What each symbol does to the points:
state | φ σ χ
z344 | z114 z375 z836
z600 | z839 z654 z826
z839 | z442 z982 z513
z188 | z375 z513 z488
z43 | z481 z114 z289
z739 | z654 z717 z301
z321 | z840 z433 z86
z998 | z338 z26 z717
z717 | z168 z600 z676
z104 | z803 z85 z906
z842 | z80 z348 z224
z413 | z366 z320 z297
z439 | z869 z755 z842
z513 | z43 z344 z227
z421 | z163 z461 z854
z103 | z333 z421 z366
z606 | z220 z10 z462
z982 | z819 z999 z344
z289 | z950 z413 z819
z348 | z998 z381 z19
z856 | z847 z462 z682
z556 | z167 z223 z421
z85 | z475 z682 z890
z114 | z103 z549 z413
z381 | z26 z80 z257
z224 | z739 z19 z755
z462 | z439 z770 z803
z906 | z10 z890 z18
z847 | z919 z439 z923
z86 | z862 z167 z333
z840 | z85 z213 z862
z819 | z476 z297 z114
z742 | z104 z840 z386
z10 | z224 z327 z770
z26 | z488 z951 z600
z375 | z549 z43 z172
z327 | z19 z220 z847
z919 | z676 z869 z381
z41 | z856 z924 z213
z433 | z213 z742 z167
z890 | z327 z606 z856
z223 | z386 z86 z461
z338 | z836 z488 z168
z923 | z381 z842 z220
z488 | z172 z227 z839
z366 | z433 z854 z556
z333 | z41 z163 z433
z227 | z289 z836 z982
z167 | z976 z386 z163
z770 | z755 z847 z475
z976 | z606 z906 z924
z168 | z999 z839 z188
z924 | z462 z18 z104
z862 | z890 z976 z41
z386 | z906 z862 z478
z475 | z348 z923 z327
z213 | z682 z104 z976
z803 | z842 z475 z10
z301 | z267 z676 z998
z951 | z227 z338 z654
z950 | z321 z366 z476
z549 | z421 z481 z320
z836 | z413 z172 z999
z755 | z301 z919 z348
z854 | z742 z321 z223
z163 | z924 z478 z742
z682 | z923 z803 z606
z461 | z478 z333 z321
z19 | z717 z257 z919
z654 | z982 z168 z267
z869 | z826 z301 z80
z297 | z556 z245 z549
z481 | z461 z103 z950
z172 | z320 z289 z442
z245 | z223 z476 z481
z257 | z600 z739 z869
z676 | z188 z826 z26
z826 | z513 z267 z951
z80 | z951 z998 z739
z476 | z86 z556 z103
z18 | z770 z856 z85
z267 | z344 z188 z338
z478 | z18 z41 z840
z320 | z854 z950 z245
z442 | z245 z819 z43
z999 | z297 z442 z375
z220 | z257 z224 z439

The rows follow the links: the fewer symbols apart two points are, the more alike their rows tend to be.

Each row is also shifted at random along 3 hidden directions that mean nothing.

Some points, each with a row of numbers:
z104 185,80,-256,-229,-404,-325,38,114,-75,76,112,-220,178,242,288,-146,24,-321,-56,27,-93,540,178,40,-94,-135,-8,126,-378,214,-258,-28,234,-203,201,-400,379,430,189,-160,11,7
z413 240,-158,162,567,282,104,210,-212,244,-177,-196,304,213,-301,-261,-113,181,-224,-284,15,-3,-389,-5,101,243,-162,232,-137,178,-59,273,444,-400,-6,-345,390,-145,-559,-252,-210,80,18
z717 -153,160,155,-254,173,324,-267,102,-275,316,475,-14,-405,-63,-100,322,-387,542,428,107,105,-147,-222,-208,-89,325,-152,-63,428,-239,219,-359,194,307,177,193,-283,-26,-96,474,99,300
z481 933,-4,69,521,336,114,237,65,-19,334,603,346,221,-325,-438,-215,-425,-301,-80,309,-145,-38,24,129,221,-348,682,-235,279,-244,504,527,42,112,-189,468,-226,-625,-342,-181,353,646
z951 -189,261,291,-57,262,269,-177,166,-344,175,386,80,-268,-90,-88,266,-402,404,246,143,311,-267,-327,-137,35,301,-212,60,580,-52,162,-222,409,341,38,354,-135,-173,-80,444,-26,129
z348 -379,-19,-249,-443,-118,164,-292,28,-109,271,137,-135,-367,194,-13,311,-184,497,397,-122,-34,0,4,-225,-274,236,-253,-109,-95,-251,-17,-473,22,58,318,-259,-275,365,46,274,87,179
z19 -76,101,-295,-349,-32,175,-280,128,-175,240,94,12,-330,193,-60,376,-336,492,429,-145,1,25,-74,-278,-273,186,-140,-38,70,-155,-40,-386,311,207,301,-95,-288,222,132,300,34,90
z421 36,-9,206,207,242,-237,279,388,-338,369,918,-65,239,-38,-263,-643,-707,-300,-235,485,79,141,64,416,211,-373,479,-31,-98,-147,126,238,489,-170,-159,-26,161,-26,-145,-287,92,673
z327 299,168,-646,-249,-285,-73,-182,130,-54,29,-358,121,-11,375,93,358,-126,123,217,-319,-23,248,31,-297,-311,-6,-102,92,-165,179,-338,-163,487,128,326,-229,-63,280,337,57,-76,-250
z381 -456,84,-150,-396,16,140,-275,177,-254,222,163,-82,-357,206,-37,277,-377,552,372,-87,135,-61,-113,-189,-234,243,-260,16,61,-155,-122,-469,383,156,247,-146,-219,296,140,323,-66,76
z223 -608,-281,356,27,68,-278,264,121,-87,182,665,-394,149,-60,-72,-761,-202,-259,-315,398,-18,103,203,505,203,-266,213,-74,-434,-214,61,55,-157,-446,-195,-352,268,267,-172,-353,50,509
z847 1022,217,-717,-204,-241,140,-225,47,17,240,-158,290,-90,204,-27,568,-172,131,435,-286,-254,340,52,-454,-343,-12,162,-71,61,4,-32,-41,325,300,409,26,-307,-4,178,173,182,15
z18 380,111,-385,-220,-423,-271,5,64,20,-10,-148,-118,179,271,287,1,130,-299,-20,-99,-129,513,170,-50,-148,-125,5,131,-346,263,-291,4,201,-132,216,-348,302,357,243,-139,-13,-146
z854 -174,-343,308,107,89,-139,244,-85,145,85,396,-253,122,-210,-99,-604,80,-290,-248,291,-243,85,242,395,174,-251,357,-168,-353,-278,205,182,-530,-362,-215,-183,101,26,-233,-348,143,413
z321 -122,-227,241,54,26,-250,254,35,77,-51,220,-269,167,-87,13,-615,73,-334,-281,225,-195,214,195,417,138,-295,342,-9,-370,-87,-19,172,-221,-340,-206,-238,242,112,-32,-376,-26,157
z862 1189,82,-225,-29,-246,-150,111,-17,181,-50,-91,12,201,-42,175,-74,231,-460,11,1,-443,644,182,4,-65,-289,516,45,-115,160,-48,297,-18,13,90,-26,199,-84,136,-201,95,-82
z461 345,-220,156,168,86,-159,260,-79,260,-204,-115,-76,197,-180,-26,-462,258,-372,-247,76,-340,199,180,321,109,-338,506,-39,-255,-37,12,333,-339,-195,-241,-39,117,-160,-1,-395,-37,-50
z289 -109,-43,189,572,299,5,190,-93,125,-332,-406,326,254,-168,-185,-84,114,-172,-375,-33,259,-508,-132,117,256,-81,-1,32,227,151,41,386,-50,31,-371,384,-32,-487,-106,-172,-152,-281
z168 -436,214,340,116,272,133,-88,99,-218,-179,-96,141,-88,-63,-8,187,-147,260,-23,23,449,-441,-358,-47,134,284,-342,181,520,192,-31,-90,383,272,-134,356,14,-222,25,288,-247,-294
z80 -301,139,-22,-333,104,207,-271,181,-284,232,249,-43,-386,117,-72,299,-413,560,394,-23,126,-96,-182,-210,-181,271,-196,3,240,-166,-6,-432,385,262,217,17,-253,146,79,392,-38,113
z188 -425,90,385,144,234,216,-77,-90,-74,-180,-133,95,-123,-165,-7,197,87,233,-9,13,314,-470,-272,-78,142,301,-361,81,462,73,107,-67,-55,202,-153,358,-58,-262,-116,294,-132,-223
z366 6,-269,247,272,182,-87,263,-51,118,52,307,-53,178,-226,-195,-500,-8,-286,-260,245,-166,-22,158,344,197,-283,408,-167,-191,-228,228,294,-367,-252,-257,-1,11,-166,-237,-342,121,352
z167 196,-128,165,-66,-94,-229,205,70,1,153,519,-297,156,-79,77,-528,-27,-364,-135,298,-260,436,222,319,79,-282,381,-50,-324,-116,64,132,-139,-277,-41,-253,267,165,-59,-274,136,372
z923 -732,11,-413,-428,-293,-150,-214,144,-162,108,-111,-190,-138,452,134,141,-188,290,140,-205,136,81,61,-140,-275,124,-440,70,-406,36,-386,-466,346,-138,299,-543,34,664,258,61,-118,-89
z172 -391,-85,381,406,241,149,107,-154,-19,117,343,113,68,-262,-205,-75,-17,-38,-212,207,274,-506,-81,74,291,82,-172,-160,254,-150,404,158,-365,-62,-232,306,-86,-310,-418,39,193,364
z890 395,187,-467,-230,-427,-258,-48,161,-107,137,22,-51,154,332,225,70,-96,-233,43,-71,-58,505,132,-115,-175,-112,-26,120,-285,255,-282,-40,430,-74,290,-333,251,378,245,-77,22,-28
z739 -442,-185,140,-393,0,397,-298,-324,198,41,-102,-209,-541,-136,41,363,358,583,418,-159,-207,-196,-8,-255,-177,408,-287,-215,69,-382,229,-463,-744,78,155,-62,-389,118,-127,381,131,36
z549 -362,-185,269,442,277,-56,242,-21,18,9,236,88,208,-164,-266,-379,-121,-193,-354,201,165,-358,27,275,271,-171,113,-113,-22,-111,188,275,-178,-187,-307,132,4,-238,-277,-257,57,275
z919 -361,-6,-225,-360,-35,151,-270,-3,1,-65,-378,-47,-344,197,37,337,21,506,317,-297,-9,-90,-66,-236,-265,242,-257,26,-31,-74,-206,-401,78,145,204,-151,-250,226,230,237,-159,-291
z433 291,-107,127,4,-38,-254,219,90,33,17,274,-199,190,-69,47,-496,4,-388,-183,222,-255,383,178,330,85,-310,429,19,-289,-13,-27,198,-43,-228,-106,-170,270,68,24,-316,13,173
z742 170,-159,132,-130,-185,-234,161,-14,95,75,348,-353,115,-66,156,-454,174,-381,-132,218,-311,467,258,289,49,-222,304,-34,-400,-80,28,97,-300,-319,-13,-319,293,239,-38,-258,128,255
z41 935,1,-155,-123,-322,-127,76,-86,163,112,173,-135,126,-68,189,-95,247,-425,46,68,-464,636,264,15,-60,-209,386,-56,-219,14,88,186,-268,-105,144,-150,186,71,-3,-139,256,183

In each set, the symbols that take the first to the second take the third to the fourth, perhaps in another order. Give the fourth.
Answers are names.
-382,92,-536,-343,-348,-210,-146,165,-133,19,-274,-92,-13,490,182,168,-127,128,89,-252,140,202,62,-154,-267,32,-341,149,-390,205,-474,-308,478,-90,303,-479,104,584,356,-8,-169,-231
to 79,148,-245,-312,46,224,-287,129,-153,179,26,90,-338,139,-81,406,-318,506,441,-160,-4,-3,-131,-274,-255,200,-66,-16,197,-127,-46,-336,359,305,264,41,-330,83,154,342,-12,2
as 245,334,-516,-271,-369,-282,-68,439,-463,507,631,-60,139,452,97,46,-685,-137,132,139,164,526,73,-105,-171,-115,-63,136,-193,163,-241,-156,946,-37,405,-347,250,516,189,27,116,403
to z842

-546,-8,471,77,175,272,-100,-197,-4,-71,49,-20,-206,-239,0,183,201,264,35,72,236,-461,-204,-75,153,365,-405,-45,390,-88,258,-136,-390,96,-133,280,-104,-187,-262,313,26,-3
to 491,-222,103,423,242,-35,281,-148,328,-263,-288,171,228,-254,-193,-312,253,-343,-274,-4,-266,-63,110,237,168,-332,535,-98,-55,-60,125,490,-376,-61,-321,223,-62,-456,-88,-386,4,-102
as -361,-26,389,300,205,209,3,-286,178,-344,-431,152,-32,-272,-16,183,420,99,-149,-75,233,-551,-189,-48,200,250,-328,15,375,83,156,96,-451,105,-255,389,-76,-387,-191,152,-98,-346
to z854

41,2,-189,-335,-465,-232,-18,75,-132,408,615,-348,65,185,236,-159,-71,-248,53,195,-128,564,254,25,-80,-64,-75,-53,-431,-42,-7,-166,-41,-312,303,-516,296,581,-43,-47,290,501
to -29,196,-20,-224,163,249,-249,123,-163,7,-118,103,-331,51,-48,393,-243,514,370,-135,93,-139,-252,-237,-157,257,-114,86,390,-28,-66,-289,390,385,135,212,-259,-72,169,384,-151,-207
as 236,-160,136,518,294,-16,266,-58,166,-149,-105,247,255,-216,-266,-284,18,-282,-322,76,-36,-243,30,210,227,-266,373,-80,55,-37,163,457,-162,-52,-339,287,-74,-465,-153,-323,1,21
to z18

176,152,-509,-305,-421,-156,-121,166,-193,384,323,-94,26,349,131,143,-288,-50,180,-18,-17,425,140,-189,-217,-21,-135,8,-290,51,-147,-207,386,-97,388,-389,101,486,111,36,183,289
to -134,-93,-185,-387,-82,282,-300,-183,122,91,-181,-65,-429,53,14,429,151,518,439,-245,-204,-42,15,-301,-278,281,-184,-157,-15,-291,62,-403,-340,125,261,-119,-394,168,29,303,98,-15
as -555,370,107,-280,232,96,-225,547,-715,413,751,-25,-294,227,-136,143,-1001,571,325,224,503,-134,-365,-66,-83,257,-266,168,414,-34,-114,-461,1137,325,183,88,-67,209,125,454,-153,293
to z227

-514,-153,55,-379,-3,283,-288,-251,186,-144,-416,-161,-476,-19,77,350,358,582,332,-272,-122,-202,-47,-226,-200,359,-317,-90,29,-226,-10,-442,-507,103,128,-97,-310,160,46,308,-63,-260
to 305,222,277,55,254,407,-176,-28,-177,225,405,180,-260,-266,-137,395,-218,316,305,145,121,-250,-289,-233,57,287,-63,-78,705,-153,415,-71,40,402,35,543,-270,-421,-249,485,176,261
as -461,-212,-443,-386,-484,-113,-167,-290,342,-272,-798,-219,-89,307,320,224,651,95,51,-462,-187,139,229,-195,-282,130,-428,-2,-591,92,-356,-310,-494,-260,229,-588,45,562,246,-79,-101,-490
to z19

-170,50,289,470,287,120,109,-61,-48,-65,41,274,140,-192,-194,20,-73,-57,-233,116,340,-504,-182,34,266,68,-131,-21,383,59,221,239,-12,81,-250,429,-58,-433,-245,41,10,30
to 1097,16,-38,254,154,-149,261,114,143,-170,-114,182,291,-156,-100,-305,-17,-450,-149,60,-353,352,81,217,71,-445,777,61,8,108,-30,503,197,74,-192,213,89,-422,130,-345,-61,-124
as 712,-157,-42,-133,-299,-105,115,-231,339,-48,-34,-222,107,-139,227,-182,533,-422,-11,31,-546,557,298,81,-33,-202,368,-99,-329,-45,88,188,-625,-205,47,-211,181,78,-21,-218,203,40
to z220

126,-24,-59,-170,-294,-357,137,80,49,-143,-89,-272,207,143,283,-340,210,-395,-197,33,-171,500,192,203,-22,-214,134,156,-417,226,-309,62,62,-253,15,-378,433,328,229,-271,-126,-186
to 307,174,-537,-291,-402,-147,-116,168,-200,361,269,-43,40,356,123,171,-285,-63,192,-39,-19,442,138,-211,-226,-42,-99,14,-249,73,-166,-169,430,-35,402,-339,90,431,146,33,166,233
as 76,-181,-395,-427,-538,61,-190,-320,226,367,196,-269,-175,105,176,247,365,33,285,-111,-361,360,357,-266,-251,117,-207,-295,-472,-296,182,-297,-754,-270,427,-486,-102,501,-156,80,471,424
to z19

-326,-14,-469,-385,-339,-59,-207,26,-33,137,-141,-137,-141,366,124,238,-29,224,207,-233,-11,155,123,-218,-283,111,-332,-16,-355,-20,-248,-367,102,-94,327,-443,-63,536,194,68,13,-32
to -624,8,-330,-399,-132,-13,-238,84,-61,-109,-469,-82,-237,364,88,271,-44,446,220,-332,98,-59,-46,-179,-291,182,-372,107,-215,64,-414,-445,287,51,214,-319,-110,428,336,135,-261,-393
as 36,-118,104,342,246,-267,325,143,75,-342,-307,82,325,-29,-108,-522,-32,-353,-417,41,-3,-35,26,403,175,-383,412,136,-172,162,-229,390,232,-137,-368,42,191,-211,156,-459,-297,-292
to z86

-622,248,371,98,278,102,-70,186,-352,-80,105,84,-88,-12,-34,107,-308,282,-29,105,540,-440,-370,0,142,281,-406,203,498,179,-46,-154,505,232,-124,310,56,-144,-1,307,-252,-166
to -298,242,312,400,327,59,58,189,-345,41,263,267,135,-70,-174,21,-446,17,-186,210,559,-485,-320,40,261,111,-234,121,519,173,101,127,523,200,-198,438,44,-346,-132,148,-103,68
as 163,42,-435,-404,-274,174,-276,23,-145,616,562,-83,-287,195,-58,364,-332,315,484,-20,-154,249,134,-332,-290,142,-104,-242,-124,-345,198,-372,-7,32,481,-266,-310,371,-98,264,404,624
to z919

-252,5,343,299,220,213,-22,-274,200,-445,-602,211,-34,-254,14,241,450,103,-138,-159,217,-535,-223,-78,165,254,-305,71,432,165,84,113,-349,176,-258,442,-63,-439,-95,150,-186,-514
to -595,-206,265,492,272,-99,256,-95,138,-368,-365,133,256,-112,-150,-315,153,-189,-476,-2,263,-515,-46,275,276,-114,-75,38,-51,98,-32,288,-172,-177,-417,138,74,-260,-94,-313,-207,-236
as -191,-271,183,-132,-181,-309,197,-108,227,-210,-70,-404,137,-35,237,-530,452,-372,-273,76,-303,346,270,352,52,-220,191,27,-522,15,-151,71,-470,-401,-134,-404,352,282,53,-357,-71,-83
to z85

50,61,265,-82,184,402,-220,-200,78,-56,-116,80,-354,-246,-15,417,208,410,313,-77,-20,-279,-217,-246,-19,356,-158,-65,499,-151,268,-156,-326,332,19,377,-302,-307,-120,430,43,-121
to -344,-288,262,286,200,-175,285,-25,135,-137,42,-84,201,-129,-150,-546,66,-268,-381,158,-42,-152,122,398,209,-271,257,-66,-272,-99,51,261,-281,-294,-337,-75,100,-83,-120,-396,-53,92
as 156,125,151,-192,180,415,-264,-55,-93,200,235,59,-410,-174,-101,428,-129,496,445,12,-20,-149,-206,-271,-100,323,-61,-109,498,-237,310,-250,-72,365,141,319,-353,-210,-126,491,140,169
to z481

-539,-120,447,-227,91,421,-241,-308,70,136,262,-198,-476,-295,19,270,267,489,309,69,-20,-333,-88,-151,15,466,-359,-209,291,-372,424,-375,-760,77,53,126,-285,-33,-336,455,226,254
to 772,28,-43,535,345,-148,325,162,113,-341,-404,405,387,-104,-244,-286,-135,-387,-326,-32,-75,-34,-49,240,153,-446,657,122,127,227,-116,604,435,148,-361,388,16,-581,160,-406,-240,-335
as -496,-44,392,-57,150,307,-163,-280,140,-263,-339,-34,-317,-212,85,296,418,394,112,-118,93,-409,-193,-134,41,406,-385,1,346,-66,132,-219,-489,165,-99,241,-161,-167,-107,338,-98,-311
to z556

-51,-103,101,-117,-162,-362,207,108,14,-101,103,-329,200,72,196,-524,105,-386,-249,161,-165,419,183,348,51,-249,225,123,-425,123,-231,89,23,-298,-73,-361,417,291,143,-331,-116,-31
to -320,-146,-429,-407,-465,-71,-185,-206,194,47,-312,-226,-123,281,237,219,370,100,149,-288,-171,202,232,-211,-261,119,-357,-86,-513,-49,-190,-330,-405,-230,314,-546,-12,569,102,-3,90,-86
as -553,32,-268,-484,-175,87,-282,183,-331,577,651,-215,-333,289,-47,196,-510,469,411,51,86,86,43,-205,-262,210,-320,-140,-174,-314,20,-563,261,-28,402,-388,-194,569,-25,277,217,569
to z338

-386,-1,-2,-343,49,249,-278,-30,-43,31,-89,-91,-416,44,14,340,-28,584,364,-146,-6,-155,-123,-213,-189,311,-254,-33,132,-177,-6,-429,-37,185,175,-27,-279,141,72,350,-45,-82
to 98,325,44,-161,236,258,-233,257,-352,175,238,162,-318,22,-120,365,-520,502,385,18,201,-130,-322,-221,-116,253,-71,95,542,-20,28,-250,661,457,137,330,-235,-151,103,446,-79,20
as 166,-27,-132,-285,27,355,-288,-211,214,-144,-505,63,-429,-50,10,525,303,516,429,-344,-243,-99,-83,-345,-256,279,-71,-91,190,-171,36,-278,-336,295,161,116,-427,-96,93,323,-19,-324
to z998

-242,-38,-471,-353,-445,-147,-155,-64,82,36,-274,-170,-45,342,240,188,205,43,108,-246,-83,251,195,-183,-253,64,-311,5,-465,67,-282,-287,-75,-196,307,-495,65,558,194,-17,12,-126
to -224,-12,-324,-366,-105,146,-272,-19,20,2,-328,-31,-318,213,28,377,7,464,348,-300,-59,-22,-17,-269,-290,204,-214,-20,-72,-98,-168,-382,56,139,239,-173,-261,244,201,214,-80,-206
as 477,36,-538,-236,-458,-109,-111,-120,198,-45,-425,-11,52,232,240,271,328,-135,122,-301,-261,407,198,-255,-256,-38,-59,20,-327,161,-214,-54,-91,-56,290,-310,67,297,215,-56,66,-242
to z842

-443,288,101,-140,253,89,-192,284,-295,-219,-316,100,-220,144,24,254,-320,483,150,-142,389,-279,-378,-87,-81,256,-290,295,415,227,-347,-287,783,363,-10,198,-46,-42,329,319,-463,-523
to -303,-52,345,-79,155,350,-194,-301,187,-270,-388,2,-333,-254,70,361,455,403,182,-155,18,-375,-183,-188,1,397,-304,-37,369,-81,162,-204,-533,211,-64,283,-229,-223,-95,366,-64,-334
as 1256,174,-522,-141,-412,-58,-52,-34,112,200,18,83,119,91,154,263,94,-306,222,-98,-386,641,188,-264,-191,-154,295,-40,-101,107,21,153,40,75,333,-72,45,33,95,-18,277,100
to z606

28,-231,98,-31,-150,-346,217,-104,345,-525,-604,-268,223,-6,276,-441,615,-416,-333,-99,-313,325,203,319,28,-258,237,158,-478,231,-353,195,-333,-311,-202,-313,381,150,240,-441,-272,-546
to 774,62,-529,-227,-466,-48,-113,-114,152,155,-111,5,40,150,190,298,224,-172,214,-184,-335,498,218,-280,-230,-54,65,-66,-234,49,-27,-7,-145,-19,350,-223,6,218,86,1,264,53
as 575,24,219,523,267,334,55,-309,222,-114,-164,426,66,-412,-211,278,259,-79,-60,0,26,-440,-140,-161,217,77,95,-146,564,-41,460,387,-457,242,-223,672,-271,-750,-350,110,201,-5
to z103

-1285,17,-19,-435,12,-37,-227,220,-261,-133,-261,-235,-310,360,106,96,-223,597,142,-185,353,-245,-160,-18,-205,294,-557,202,-150,51,-474,-608,476,13,121,-371,-5,544,337,207,-420,-371
to -536,-218,413,389,190,168,115,-280,117,54,255,46,41,-313,-185,-115,164,-50,-233,193,197,-530,-5,106,298,106,-202,-218,131,-221,442,144,-691,-168,-241,217,-111,-254,-478,-18,218,352
as -708,18,504,90,196,236,-89,-91,-161,102,377,-58,-178,-204,-48,80,-59,254,6,197,354,-461,-202,-20,185,347,-437,-47,382,-111,299,-171,-234,54,-101,238,-51,-106,-325,316,73,227
to z854

57,-79,-70,-335,6,395,-308,-232,171,38,-228,-18,-469,-89,-11,479,249,542,473,-247,-264,-81,-41,-336,-250,310,-99,-173,154,-306,177,-330,-468,232,208,54,-445,-21,-21,365,111,-71
to -1075,-129,527,157,160,123,-18,-265,105,-351,-334,-87,-94,-175,76,27,428,173,-229,-28,374,-640,-171,60,217,341,-597,48,170,62,55,-110,-503,-89,-271,139,58,-74,-178,143,-182,-316
as 100,-31,-469,-354,-249,146,-258,-135,122,111,-270,-9,-263,193,50,436,127,331,371,-312,-221,124,113,-345,-326,147,-143,-117,-173,-145,-54,-310,-173,57,330,-222,-283,269,110,171,108,-51
to z826

